Below are the code and all the weights of a small trained network. Each question names an input and a target symbol and asks about switching units off, where a switched-off unit gives its printed mean instead of its output.

import numpy as np


def w(rows, s, z=0):
    codes = np.array(rows[::2]) - 128.0
    scale = np.full(codes.shape[1], s)
    scale[-1] = z or s
    return codes * scale


def norm(h):
    return h / np.sqrt((h * h).mean(-1, keepdims=True) + 1e-5)


def f(y):
    return y / 2 * (1 + np.tanh(0.7978845608 * (y + 0.044715 * y**3)))


def softmax(a):
    e = np.exp(a - a.max(-1, keepdims=True))
    return e / e.sum(-1, keepdims=True)


def log_softmax(a):
    a = a - a.max(-1, keepdims=True)
    return a - np.log(np.exp(a).sum(-1, keepdims=True))


def net(x, mask):
    ids = ['αγζηθλμξπστφψω'.index(c) for c in x.split()]
    T = len(ids)
    res = E[ids] + P[:T]
    q, k, v = (norm(res) @ M[0].T for M in (Q, K, V))
    z = softmax(np.where(np.tri(T) > 0, q @ k.T / 2**0.5, -1e9)) @ v
    res = res + np.where(mask[0], z, O[0][:, -1]) @ O[0][:, :-1]
    y = f(norm(res) @ A[0][:, :-1].T + A[0][:, -1])
    res = res + np.where(mask[1:13], y, B[0][:, -1]) @ B[0][:, :-1]
    return log_softmax(norm(res)[-1] @ U[:, :-1].T + U[:, -1])


Q, K, V, O, A, B = {}, {}, {}, {}, {}, {}
E = w([
[118,132,166,120,127,132],'α',
[141,184,17,34,56,172],'γ',
[30,101,76,126,2,129],'ζ',
[68,176,83,114,147,152],'η',
[86,150,141,153,158,86],'θ',
[161,169,108,108,157,129],'λ',
[125,134,180,102,134,136],'μ',
[158,116,111,118,130,81],'ξ',
[130,122,168,119,128,137],'π',
[112,127,121,155,117,151],'σ',
[119,151,126,142,120,159],'τ',
[149,113,126,139,117,163],'φ',
[160,149,128,131,124,163],'ψ',
[121,99,114,120,165,136],'ω',
],0.007)
P = w([
[15,86,39,3,47,138],'0',
[88,126,129,58,69,165],'1',
[114,142,133,111,77,157],'2',
[131,150,152,146,103,152],'3',
[151,170,165,200,117,151],'4',
[165,188,174,226,138,142],'5',
[173,194,180,243,163,139],'6',
],0.002)
Q[0] = w([
[143,74,41,91,202,2],'h1',
[124,112,99,94,38,130],'h1',
],0.0092)
K[0] = w([
[131,152,132,75,53,47],'h1',
[55,66,106,2,125,145],'h1',
],0.0082)
V[0] = w([
[156,85,74,197,116,214],'h1',
[74,3,55,97,148,90],'h1',
],0.0033)
O[0] = w([
[151,96,162,88,3,174,122],'h1',
[192,160,212,210,135,112,255],'h1',
],0.0035,0.00096)
A[0] = w([
[203,156,92,43,106,211,95],'n1',
[63,167,190,188,195,161,89],'n2',
[143,122,32,199,209,186,104],'n3',
[194,48,83,77,87,17,59],'n4',
[128,22,164,72,140,177,159],'n5',
[182,79,190,136,180,151,2],'n6',
[161,49,198,91,252,154,158],'n7',
[58,191,49,135,191,45,122],'n8',
[60,67,40,65,145,123,74],'n9',
[192,128,80,173,15,185,88],'n10',
[94,60,73,5,167,164,31],'n11',
[38,189,113,105,79,155,94],'n12',
],0.0036,0.0022)
B[0] = w([
[99,42,164,177,229,89,148],'n1',
[197,162,112,88,158,3,180],'n2',
[126,38,108,75,101,113,179],'n3',
[43,146,96,25,183,122,105],'n4',
[152,100,29,181,156,121,195],'n5',
[59,239,117,172,128,115,126],'n6',
[111,162,34,181,80,65,251],'n7',
[133,14,205,162,78,161,175],'n8',
[203,204,230,215,131,118,136],'n9',
[124,190,186,80,163,14,140],'n10',
[206,219,190,174,168,127,141],'n11',
[127,73,63,157,199,133,152],'n12',
],0.0031,0.0025)
U = w([
[154,105,121,149,150,130,80],'α',
[127,127,129,129,133,130,2],'γ',
[187,197,232,171,87,159,194],'ζ',
[116,171,130,118,159,110,76],'η',
[187,80,154,68,212,187,189],'θ',
[140,103,136,144,152,130,42],'λ',
[143,189,36,196,135,83,190],'μ',
[168,39,155,109,74,172,134],'ξ',
[103,63,96,26,125,51,163],'π',
[119,184,147,110,200,108,54],'σ',
[169,193,63,43,82,171,117],'τ',
[57,86,128,136,2,153,121],'φ',
[48,62,206,184,180,65,69],'ψ',
[39,129,103,133,170,215,195],'ω',
],0.0096,0.0036)

Each question gives the input, a string of symbols that net reads in full, and the target symbol t.
The units are the heads (2 rows each of Q, K, V and O) and the neurons (one row each of A and B). Each row of codes is followed by its name. A weight is (code - 128) times the scale printed after its matrix; where a second scale follows, it is the last column's (O, A, B and U).
mask holds one flag per unit, heads first, then neurons. A switched-off unit (its flag False) gives its mean, the last column of its rows in O or B, instead of its output. The means were averaged over made-up inputs and are rounded, as every weight is.
A unit's drop is (log p(t) with every unit on - log p(t) with that unit switched off) / (log p(t) with every unit on - log p(t) with every unit switched off).
The circuit of an input: a set's keep is (log p(t) with only the set's units on - log p(t) with every unit switched off) / (log p(t) with every unit on - log p(t) with every unit switched off). Starting from the 12 units with the biggest drops (on a tie, the unit counted first), units are removed one at a time, each time the one whose removal leaves the highest keep (on an exact tie, the one counted first), for as long as the keep stays at least 0.8.
circuit, biggest first: the units of the circuit, biggest drop first
k most important neurons: the k neurons with the biggest drops, biggest first
drop when u is switched off: that unit's drop, to one decimal
input φ ξ λ, target θ: 2 most important neurons : [n1; n7]
input ξ ψ ω ω α ω η, target ω: 4 most important neurons : [n7; n8; n5; n12]
input α ω μ π μ τ, target ω: circuit, biggest first : [h1; n7; n1]
input φ α ω α σ, target ζ: 4 most important neurons : [n10; n7; n8; n3]
input ψ λ σ α, target φ: circuit, biggest first : [h1]
input ψ α ω, target μ: 2 most important neurons : [n7; n5]
input ω ω ξ ψ π ψ φ, target θ: 3 most important neurons : [n7; n1; n10]
input ω γ ω σ, target ζ: circuit, biggest first : [h1; n10]
input θ π α θ λ σ, target φ: 2 most important neurons : [n10; n7]
input π σ σ ψ, target θ: circuit, biggest first : [n1; h1; n10; n7]
input ω λ τ, target ζ: circuit, biggest first : [n7; n10]
input π φ ω π σ σ π, target φ: 2 most important neurons : [n9; n11]
input η ω π α α, target μ: 3 most important neurons : [n2; n3; n10]
input ω σ φ π, target ξ: circuit, biggest first : [h1]
input ξ ω α ω ω, target μ: 2 most important neurons : [n7; n6]
input γ ξ γ η ξ φ, target ξ: drop when n7 is switched off : 0.2
input π π π, target μ: drop when h1 is switched off : 0.4
input α σ π σ π σ, target φ: drop when h1 is switched off : 1.4
